Here is a tiny trained network, its code and every weight. The questions are about switching its units off for an input and a target symbol, where a switched-off unit gives its printed mean instead of its output.

import numpy as np


def w(rows, s, z=0):
    codes = np.array(rows[::2]) - 128.0
    scale = np.full(codes.shape[1], s)
    scale[-1] = z or s
    return codes * scale


def f(y):
    return np.maximum(y, 0)


def softmax(a):
    e = np.exp(a - a.max(-1, keepdims=True))
    return e / e.sum(-1, keepdims=True)


def log_softmax(a):
    a = a - a.max(-1, keepdims=True)
    return a - np.log(np.exp(a).sum(-1, keepdims=True))


def net(x, mask):
    ids = ['δλμξπσ'.index(c) for c in x.split()]
    T = len(ids)
    res = E[ids] + P[:T]
    u = 0
    for l in range(3):
        q, k, v = (res @ M[l].T for M in (Q, K, V))
        z = softmax(np.where(np.tri(T) > 0, q @ k.T / 2**0.5, -1e9)) @ v
        res = res + np.where(mask[u], z, O[l][:, -1]) @ O[l][:, :-1]
        u += 1
        y = f(res @ A[l][:, :-1].T + A[l][:, -1])
        res = res + np.where(mask[u : u + 8], y, B[l][:, -1]) @ B[l][:, :-1]
        u += 8
    return log_softmax(res[-1] @ U[:, :-1].T + U[:, -1])


Q, K, V, O, A, B = {}, {}, {}, {}, {}, {}
E = w([
[86,116,149,88],'δ',
[66,97,147,90],'λ',
[191,168,216,194],'μ',
[112,147,160,67],'ξ',
[145,181,24,102],'π',
[43,102,167,254],'σ',
],0.014)
P = w([
[208,8,67,135],'0',
[171,82,95,100],'1',
[161,103,107,107],'2',
[145,124,126,112],'3',
[123,146,120,119],'4',
[110,152,124,125],'5',
[93,158,126,131],'6',
[83,139,128,147],'7',
[79,133,127,157],'8',
[71,113,135,166],'9',
],0.012)
Q[0] = w([
[198,2,203,73],'0.h0',
[53,203,182,105],'0.h0',
],0.0075)
K[0] = w([
[222,26,116,77],'0.h0',
[48,199,2,100],'0.h0',
],0.0089)
V[0] = w([
[208,135,125,251],'0.h0',
[134,238,125,39],'0.h0',
],0.0033)
O[0] = w([
[86,254,183,87,160],'0.h0',
[51,32,246,184,2],'0.h0',
],0.0075,6.4e-05)
A[0] = w([
[159,7,161,100,253],'0.n0',
[173,140,198,152,167],'0.n1',
[122,115,28,116,225],'0.n2',
[119,90,46,176,194],'0.n3',
[202,151,158,161,132],'0.n4',
[86,72,127,69,199],'0.n5',
[99,210,142,140,166],'0.n6',
[254,163,211,167,146],'0.n7',
],0.0094,0.0038)
B[0] = w([
[160,233,129,96,194],'0.n0',
[64,98,69,99,155],'0.n1',
[174,179,208,166,254],'0.n2',
[193,192,255,183,220],'0.n3',
[145,74,28,150,147],'0.n4',
[157,215,138,68,195],'0.n5',
[29,90,152,143,185],'0.n6',
[122,30,33,105,162],'0.n7',
],0.0066,0.0065)
Q[1] = w([
[90,197,181,171],'1.h0',
[253,79,176,112],'1.h0',
],0.0058)
K[1] = w([
[43,75,15,176],'1.h0',
[254,174,173,184],'1.h0',
],0.0045)
V[1] = w([
[192,105,86,158],'1.h0',
[41,118,9,99],'1.h0',
],0.011)
O[1] = w([
[2,102,210,85,159],'1.h0',
[233,97,185,147,2],'1.h0',
],0.0087,0.0081)
A[1] = w([
[179,162,86,72,60],'1.n0',
[159,113,146,188,4],'1.n1',
[90,78,119,97,171],'1.n2',
[94,121,165,206,88],'1.n3',
[244,218,204,80,158],'1.n4',
[105,110,229,91,126],'1.n5',
[151,151,143,181,59],'1.n6',
[66,128,126,117,80],'1.n7',
],0.011,0.0037)
B[1] = w([
[2,203,245,87,163],'1.n0',
[152,84,94,148,145],'1.n1',
[161,132,39,170,179],'1.n2',
[83,67,161,171,198],'1.n3',
[135,105,65,71,253],'1.n4',
[193,172,57,232,205],'1.n5',
[70,98,61,160,163],'1.n6',
[156,148,204,248,230],'1.n7',
],0.0066,0.0064)
Q[2] = w([
[74,251,78,186],'2.h0',
[3,224,161,121],'2.h0',
],0.0076)
K[2] = w([
[164,84,69,193],'2.h0',
[145,88,6,123],'2.h0',
],0.012)
V[2] = w([
[78,1,158,227],'2.h0',
[43,25,166,39],'2.h0',
],0.0063)
O[2] = w([
[58,109,149,97,255],'2.h0',
[149,57,181,6,49],'2.h0',
],0.012,0.0053)
A[2] = w([
[140,152,96,11,170],'2.n0',
[98,141,115,89,4],'2.n1',
[142,20,164,126,139],'2.n2',
[124,146,94,116,52],'2.n3',
[90,162,174,74,150],'2.n4',
[88,86,69,125,176],'2.n5',
[159,96,30,76,254],'2.n6',
[58,143,128,200,166],'2.n7',
],0.011,0.0062)
B[2] = w([
[175,58,208,138,156],'2.n0',
[116,29,127,51,135],'2.n1',
[160,205,97,109,140],'2.n2',
[82,95,153,228,134],'2.n3',
[32,51,93,184,170],'2.n4',
[150,120,175,231,166],'2.n5',
[211,156,205,137,148],'2.n6',
[141,116,101,2,251],'2.n7',
],0.0077,0.021)
U = w([
[99,156,147,134,2],'δ',
[61,187,211,221,59],'λ',
[97,131,129,153,37],'μ',
[174,125,177,40,214],'ξ',
[109,202,2,105,215],'π',
[44,74,77,102,99],'σ',
],0.0066,0.004)

Each question gives the input, a string of symbols that net reads in full, and the target symbol t.
The units are the heads (2 rows each of Q, K, V and O) and the neurons (one row each of A and B). Each row of codes is followed by its name. A weight is (code - 128) times the scale printed after its matrix; where a second scale follows, it is the last column's (O, A, B and U).
mask holds one flag per unit, layer by layer, with each layer's heads first. A switched-off unit (its flag False) gives its mean, the last column of its rows in O or B, instead of its output. The means were averaged over made-up inputs and are rounded, as every weight is.
A unit's drop is (log p(t) with every unit on - log p(t) with that unit switched off) / (log p(t) with every unit on - log p(t) with every unit switched off).
The circuit of an input: a set's keep is (log p(t) with only the set's units on - log p(t) with every unit switched off) / (log p(t) with every unit on - log p(t) with every unit switched off). Starting from the 12 units with the biggest drops (on a tie, the unit counted first), units are removed one at a time, each time the one whose removal leaves the highest keep (on an exact tie, the one counted first), for as long as the keep stays at least 0.8.
circuit, biggest first: the units of the circuit, biggest drop first
most important unit: the unit with the biggest drop
k most important neurons: the k neurons with the biggest drops, biggest first
top k neurons in layer l: the k neurons of layer l with the biggest drops, biggest first
drop when u is switched off: that unit's drop, to one decimal
input λ ξ σ π δ π ξ, target π: 2 most important neurons => 1.n4; 0.n3
input σ μ π π μ π ξ π λ, target π: top 2 neurons in layer 2 => 2.n0; 2.n5
input π π σ μ, target σ: circuit, biggest first => 1.h0; 0.n3; 0.n7
input π ξ π ξ, target π: circuit, biggest first => 2.h0; 0.n2
input μ δ λ, target ξ: most important unit => 1.h0
input ξ δ λ, target ξ: top 2 neurons in layer 0 => 0.n0; 0.n5
input σ π π ξ σ σ ξ, target σ: circuit, biggest first => 2.h0; 2.n4; 1.n0
input μ π μ, target π: circuit, biggest first => 2.h0; 0.n4
input π π σ λ ξ, target σ: 4 most important neurons => 1.n0; 0.n2; 0.n5; 0.n0
input σ λ π π σ π π λ δ, target π: circuit, biggest first => 2.h0; 0.n3
input π π π σ δ, target σ: 3 most important neurons => 0.n2; 0.n5; 2.n4
input δ π π σ δ, target σ: top 2 neurons in layer 0 => 0.n5; 0.n2
input σ π π σ, target σ: 3 most important neurons => 2.n7; 1.n0; 1.n3
input π ξ μ π, target σ: 3 most important neurons => 1.n7; 2.n4; 1.n2
input ξ ξ δ, target ξ: 3 most important neurons => 0.n0; 2.n0; 0.n5
input π λ μ, target σ: 2 most important neurons => 0.n3; 0.n2
input π σ π σ, target σ: 2 most important neurons => 2.n7; 1.n3
input μ π π, target ξ: most important unit => 0.h0
input δ μ σ ξ π, target ξ: top 2 neurons in layer 2 => 2.n0; 2.n6
input π π λ, target π: most important neuron => 1.n7
input π π ξ δ ξ π δ δ σ π, target σ: drop when 1.h0 is switched off => 1.9
input ξ ξ π ξ μ π π ξ μ, target π: drop when 2.n4 is switched off => 0.1
input π π σ π π λ δ π δ, target π: drop when 2.h0 is switched off => 0.5
